Here is a tiny trained network, its code and every weight. The questions are about switching its units off for an input and a target symbol, where a switched-off unit gives its printed mean instead of its output.

import numpy as np


def w(rows, s, z=0):
    codes = np.array(rows[::2]) - 128.0
    scale = np.full(codes.shape[1], s)
    scale[-1] = z or s
    return codes * scale


def norm(h):
    return h / np.sqrt((h * h).mean(-1, keepdims=True) + 1e-5)


def f(y):
    return np.maximum(y, 0)


def softmax(a):
    e = np.exp(a - a.max(-1, keepdims=True))
    return e / e.sum(-1, keepdims=True)


def log_softmax(a):
    a = a - a.max(-1, keepdims=True)
    return a - np.log(np.exp(a).sum(-1, keepdims=True))


def net(x, mask):
    ids = ['βθμξτφψω'.index(c) for c in x.split()]
    T = len(ids)
    res = E[ids] + P[:T]
    u = 0
    for l in range(3):
        q, k, v = (norm(res) @ M[l].T for M in (Q, K, V))
        z = softmax(np.where(np.tri(T) > 0, q @ k.T / 2**0.5, -1e9)) @ v
        res = res + np.where(mask[u], z, O[l][:, -1]) @ O[l][:, :-1]
        u += 1
        y = f(norm(res) @ A[l][:, :-1].T + A[l][:, -1])
        res = res + np.where(mask[u : u + 4], y, B[l][:, -1]) @ B[l][:, :-1]
        u += 4
    return log_softmax(norm(res)[-1] @ U[:, :-1].T + U[:, -1])


Q, K, V, O, A, B = {}, {}, {}, {}, {}, {}
E = w([
[200,36,135,250,119,171,133],'β',
[104,208,222,109,167,100,191],'θ',
[139,138,132,128,131,170,52],'μ',
[102,163,173,183,207,206,90],'ξ',
[109,203,231,103,112,116,150],'τ',
[111,26,166,126,104,97,101],'φ',
[194,162,180,108,110,107,129],'ψ',
[85,114,165,127,113,147,200],'ω',
],0.016)
P = w([
[136,3,156,196,241,7,119],'0',
[168,139,184,99,209,239,162],'1',
[172,147,172,87,195,220,156],'2',
[160,171,159,86,181,216,163],'3',
[143,173,147,94,167,188,159],'4',
[134,181,142,93,152,177,163],'5',
[124,187,135,91,141,153,158],'6',
[106,183,119,90,137,116,141],'7',
[94,181,109,76,129,97,131],'8',
[89,183,98,61,117,80,125],'9',
[79,182,83,42,104,63,115],'10',
[73,173,69,16,80,44,107],'11',
[63,185,60,23,73,53,115],'12',
[60,189,63,43,75,70,139],'13',
],0.0056)
Q[0] = w([
[130,11,172,141,82,72,117],'L0H1',
[204,84,53,202,106,115,196],'L0H1',
],0.011)
K[0] = w([
[138,104,158,177,246,82,141],'L0H1',
[157,123,211,169,190,202,102],'L0H1',
],0.011)
V[0] = w([
[81,59,116,76,195,165,110],'L0H1',
[53,78,203,1,97,146,127],'L0H1',
],0.0056)
O[0] = w([
[134,139,147,255,83,54,151,139],'L0H1',
[191,125,193,98,112,118,152,253],'L0H1',
],0.0098,0.0041)
A[0] = w([
[139,163,54,199,126,164,11,126],'L0N1',
[120,71,180,110,3,186,88,168],'L0N2',
[140,164,130,69,193,116,142,183],'L0N3',
[79,179,121,97,83,99,225,254],'L0N4',
],0.0067,0.0009)
B[0] = w([
[171,134,62,13,175,174,253,190],'L0N1',
[120,133,20,167,244,29,107,242],'L0N2',
[163,96,127,186,23,216,59,241],'L0N3',
[169,88,53,44,110,128,179,254],'L0N4',
],0.0063,0.0043)
Q[1] = w([
[187,120,144,10,152,50,134],'L1H1',
[32,86,148,214,151,107,101],'L1H1',
],0.011)
K[1] = w([
[162,91,81,19,65,2,148],'L1H1',
[93,87,188,214,239,115,114],'L1H1',
],0.0095)
V[1] = w([
[27,129,199,148,149,236,13],'L1H1',
[60,194,197,44,252,102,167],'L1H1',
],0.0035)
O[1] = w([
[93,162,144,182,134,65,80,13],'L1H1',
[1,145,153,248,88,161,214,251],'L1H1',
],0.008,0.0023)
A[1] = w([
[176,130,74,128,254,146,80,253],'L1N1',
[130,80,163,94,87,205,156,247],'L1N2',
[156,103,180,43,124,120,96,172],'L1N3',
[81,83,221,113,93,129,182,163],'L1N4',
],0.007,0.0019)
B[1] = w([
[90,190,146,191,71,28,88,231],'L1N1',
[59,2,116,228,119,186,47,254],'L1N2',
[192,144,164,211,183,198,135,218],'L1N3',
[124,147,17,112,63,79,74,243],'L1N4',
],0.0075,0.0054)
Q[2] = w([
[134,19,117,190,112,58,130],'L2H1',
[3,132,97,58,112,58,159],'L2H1',
],0.011)
K[2] = w([
[107,37,114,211,23,71,116],'L2H1',
[2,201,239,250,111,79,78],'L2H1',
],0.0074)
V[2] = w([
[1,150,67,114,62,83,125],'L2H1',
[133,58,68,100,58,174,108],'L2H1',
],0.0062)
O[2] = w([
[107,204,99,207,74,228,177,71],'L2H1',
[239,91,78,254,80,159,99,251],'L2H1',
],0.0086,0.0014)
A[2] = w([
[93,107,51,184,222,99,125,144],'L2N1',
[198,88,143,61,253,131,73,142],'L2N2',
[74,202,120,139,63,209,70,255],'L2N3',
[171,236,240,157,70,133,85,65],'L2N4',
],0.0075,0.0048)
B[2] = w([
[199,186,198,43,94,221,172,187],'L2N1',
[250,30,128,31,207,9,172,186],'L2N2',
[154,79,54,26,221,101,80,255],'L2N3',
[90,196,253,120,3,25,154,186],'L2N4',
],0.0071,0.0081)
U = w([
[112,126,125,90,74,121,8,69],'β',
[179,208,81,90,162,154,155,72],'θ',
[136,195,192,123,68,68,175,118],'μ',
[69,67,71,184,109,117,137,252],'ξ',
[219,174,162,154,73,171,103,106],'τ',
[193,77,167,120,203,89,129,94],'φ',
[103,159,177,103,179,150,129,217],'ψ',
[149,134,131,196,136,90,178,113],'ω',
],0.011,0.0039)

Each question gives the input, a string of symbols that net reads in full, and the target symbol t.
The units are the heads (2 rows each of Q, K, V and O) and the neurons (one row each of A and B). Each row of codes is followed by its name. A weight is (code - 128) times the scale printed after its matrix; where a second scale follows, it is the last column's (O, A, B and U).
mask holds one flag per unit, layer by layer, with each layer's heads first. A switched-off unit (its flag False) gives its mean, the last column of its rows in O or B, instead of its output. The means were averaged over made-up inputs and are rounded, as every weight is.
A unit's drop is (log p(t) with every unit on - log p(t) with that unit switched off) / (log p(t) with every unit on - log p(t) with every unit switched off).
The circuit of an input: a set's keep is (log p(t) with only the set's units on - log p(t) with every unit switched off) / (log p(t) with every unit on - log p(t) with every unit switched off). Starting from the 12 units with the biggest drops (on a tie, the unit counted first), units are removed one at a time, each time the one whose removal leaves the highest keep (on an exact tie, the one counted first), for as long as the keep stays at least 0.8.
units of the circuit, in order: the units of the circuit, biggest drop first
most important unit: the unit with the biggest drop
k most important neurons: the k neurons with the biggest drops, biggest first
top k neurons in layer l: the k neurons of layer l with the biggest drops, biggest first
input θ φ φ τ β ξ ψ θ θ μ, target θ: units of the circuit, in order => (L0N1)
input ξ μ ξ β μ φ θ ψ μ θ ψ β ξ, target φ: units of the circuit, in order => (L2H1; L1N4)
input θ ψ φ θ μ, target μ: 2 most important neurons => (L1N1; L0N4)
input τ θ ξ β ξ ψ φ θ, target φ: 3 most important neurons => (L1N1; L1N3; L0N3)
input β φ τ τ μ ξ θ μ τ ψ φ ψ τ, target φ: units of the circuit, in order => (L1N1; L1N3; L2H1; L1H1)
input ψ ξ θ θ β ξ ω ξ, target τ: units of the circuit, in order => (L0N4; L2H1)
input ψ θ φ ψ ψ φ φ ω τ ψ φ ψ ξ, target φ: units of the circuit, in order => (L2H1; L2N2)
input μ β τ θ θ φ ξ ξ θ θ φ, target μ: 2 most important neurons => (L1N2; L0N2)
input τ μ β ψ ξ ψ φ, target τ: 3 most important neurons => (L2N1; L1N4; L0N2)
input θ φ ξ μ β ξ ω ξ, target τ: 3 most important neurons => (L1N1; L0N4; L0N2)
input μ μ θ ξ θ φ θ φ β φ φ, target μ: 3 most important neurons => (L0N2; L1N2; L2N3)
input ω μ θ θ β ω ψ μ θ τ, target β: 2 most important neurons => (L0N4; L1N4)
input θ ξ θ θ ω ψ φ, target θ: 2 most important neurons => (L0N2; L1N2)
input θ θ φ μ θ θ ω μ, target τ: most important unit => L1N1
input β θ μ μ θ β ω θ, target τ: 4 most important neurons => (L0N3; L0N4; L1N1; L1N2)
input τ μ β μ θ θ μ, target θ: units of the circuit, in order => (L0N1; L0H1)
input θ θ ω ψ ξ ω φ μ φ ξ ξ ω ψ, target τ: units of the circuit, in order => (L2H1; L1N4)
input μ β ω τ ω μ τ μ μ θ, target θ: units of the circuit, in order => (L0N4; L1N1)
input ξ φ β θ ω φ, target ξ: 4 most important neurons => (L0N1; L1N3; L2N4; L2N2)
input θ μ θ τ β ξ, target β: units of the circuit, in order => (L1N1; L1N3)
input ξ τ ψ φ φ, target ξ: 3 most important neurons => (L0N1; L1N3; L2N4)
input φ μ φ τ ψ θ φ ω φ ψ, target τ: top neuron in layer 2 => (L2N3)
